Here is a tiny trained network, its code and every weight. The questions are about switching its units off for an input and a class, where a switched-off unit gives its printed mean instead of its output.

import numpy as np


def w(rows, s, z=0):
    codes = np.array(rows[::2]) - 128.0
    scale = np.full(codes.shape[1], s)
    scale[-1] = z or s
    return codes * scale


def f(y):
    return np.maximum(y, 0)


def log_softmax(a):
    a = a - a.max(-1, keepdims=True)
    return a - np.log(np.exp(a).sum(-1, keepdims=True))


def net(x, mask):
    res = np.array(x, float).reshape(1, 4) / 4 @ E
    y = f(res @ A[0][:, :-1].T + A[0][:, -1])
    res = res + np.where(mask, y, B[0][:, -1]) @ B[0][:, :-1]
    return log_softmax(res[-1] @ U[:, :-1].T + U[:, -1])


A, B = {}, {}
E = w([
[75,154,64,65,137,2,76,152],'x0',
[178,49,74,209,129,41,163,145],'x1',
[123,59,94,88,250,131,152,59],'x2',
[222,190,199,80,141,108,192,170],'x3',
],0.0079)
A[0] = w([
[146,84,185,154,111,194,160,110,31],'neuron 0',
[38,125,145,62,99,210,87,105,146],'neuron 1',
[147,233,211,110,97,147,131,216,251],'neuron 2',
[61,136,118,65,160,69,126,139,206],'neuron 3',
[58,109,86,198,104,95,91,58,184],'neuron 4',
[140,159,160,158,66,101,92,148,129],'neuron 5',
[94,159,198,53,144,162,129,122,153],'neuron 6',
[61,65,63,151,113,167,75,127,69],'neuron 7',
[133,69,180,155,163,255,181,100,143],'neuron 8',
[155,148,157,94,116,109,193,178,117],'neuron 9',
[135,32,99,50,240,137,155,85,156],'neuron 10',
[167,65,96,182,127,52,199,159,211],'neuron 11',
[167,121,164,171,138,186,117,155,77],'neuron 12',
[96,200,179,52,135,163,77,93,114],'neuron 13',
[122,142,130,166,116,205,202,111,157],'neuron 14',
],0.0078,0.0026)
B[0] = w([
[120,201,65,176,65,52,44,129,178],'neuron 0',
[168,26,156,216,142,191,210,184,203],'neuron 1',
[152,112,86,185,40,222,162,146,254],'neuron 2',
[2,200,86,189,75,96,79,167,203],'neuron 3',
[213,173,112,179,124,214,141,226,209],'neuron 4',
[187,99,109,75,75,184,119,140,178],'neuron 5',
[143,68,76,219,156,157,189,182,199],'neuron 6',
[138,189,184,187,209,190,120,122,192],'neuron 7',
[74,150,59,156,62,78,94,171,221],'neuron 8',
[196,185,114,137,165,184,55,52,181],'neuron 9',
[182,92,86,78,22,191,58,223,229],'neuron 10',
[169,75,157,207,134,199,217,162,220],'neuron 11',
[86,203,47,167,92,18,114,97,171],'neuron 12',
[151,97,131,169,150,135,215,190,206],'neuron 13',
[73,165,23,156,62,66,170,161,189],'neuron 14',
],0.0059,0.0093)
U = w([
[148,35,161,198,155,177,230,221,154],'0',
[161,48,99,65,5,195,27,194,240],'1',
[169,159,140,200,167,219,102,154,236],'2',
[46,182,32,133,41,52,38,169,170],'3',
[25,101,122,124,120,130,222,28,136],'4',
[38,149,255,80,182,52,49,39,2],'5',
[70,164,197,79,185,65,17,74,2],'6',
],0.0046,0.0028)

Each question gives the input, the list of numbers given to net, and the class t.
The units are the neurons (one row each of A and B). Each row of codes is followed by its name. A weight is (code - 128) times the scale printed after its matrix; where a second scale follows, it is the last column's (A, B and U).
mask holds one flag per neuron, in row order. A switched-off neuron (its flag False) gives its mean, the last column of its row in B, instead of its output. The means were averaged over made-up inputs and are rounded, as every weight is.
A unit's drop is (log p(t) with every unit on - log p(t) with that unit switched off) / (log p(t) with every unit on - log p(t) with every unit switched off).
The circuit of an input: a set's keep is (log p(t) with only the set's units on - log p(t) with every unit switched off) / (log p(t) with every unit on - log p(t) with every unit switched off). Starting from the 12 units with the biggest drops (on a tie, the unit counted first), units are removed one at a time, each time the one whose removal leaves the highest keep (on an exact tie, the one counted first), for as long as the keep stays at least 0.8.
circuit, biggest first: the units of the circuit, biggest drop first
most important unit: the unit with the biggest drop
k most important neurons: the k neurons with the biggest drops, biggest first
drop of u: that unit's drop, to one decimal
input [6,-8,4,5], class 0: 3 most important neurons => (neuron 13; neuron 6; neuron 1)
input [1,-8,1,-6], class 0: most important unit => neuron 1
input [-1,5,-4,-8], class 2: circuit, biggest first => (neuron 7; neuron 4)
input [5,5,1,-7], class 2: circuit, biggest first => (neuron 7; neuron 4)
input [-8,7,-6,7], class 3: 2 most important neurons => (neuron 12; neuron 0)
input [8,-8,-6,3], class 0: circuit, biggest first => (neuron 13; neuron 1)
input [3,-8,3,-1], class 0: circuit, biggest first => (neuron 1; neuron 13)
input [7,-1,-6,-8], class 2: circuit, biggest first => (neuron 7; neuron 4)
input [4,8,-6,-2], class 0: 2 most important neurons => (neuron 11; neuron 10)
input [4,0,4,-7], class 2: 3 most important neurons => (neuron 7; neuron 4; neuron 8)
input [-5,-4,1,-2], class 3: 4 most important neurons => (neuron 8; neuron 11; neuron 0; neuron 14)
input [6,6,0,-4], class 0: 2 most important neurons => (neuron 11; neuron 4)
input [-5,-1,5,-1], class 1: 2 most important neurons => (neuron 10; neuron 3)
input [-7,2,6,-5], class 3: most important unit => neuron 8
input [-1,-6,5,-4], class 0: 3 most important neurons => (neuron 1; neuron 13; neuron 6)
input [3,-7,7,-6], class 0: 2 most important neurons => (neuron 1; neuron 13)
input [0,-2,7,-1], class 1: 2 most important neurons => (neuron 10; neuron 11)
input [5,-4,-1,-5], class 2: drop of neuron 4 => 0.2
input [5,-8,4,-5], class 0: drop of neuron 13 => 0.2
input [5,6,8,4], class 1: most important unit => neuron 10
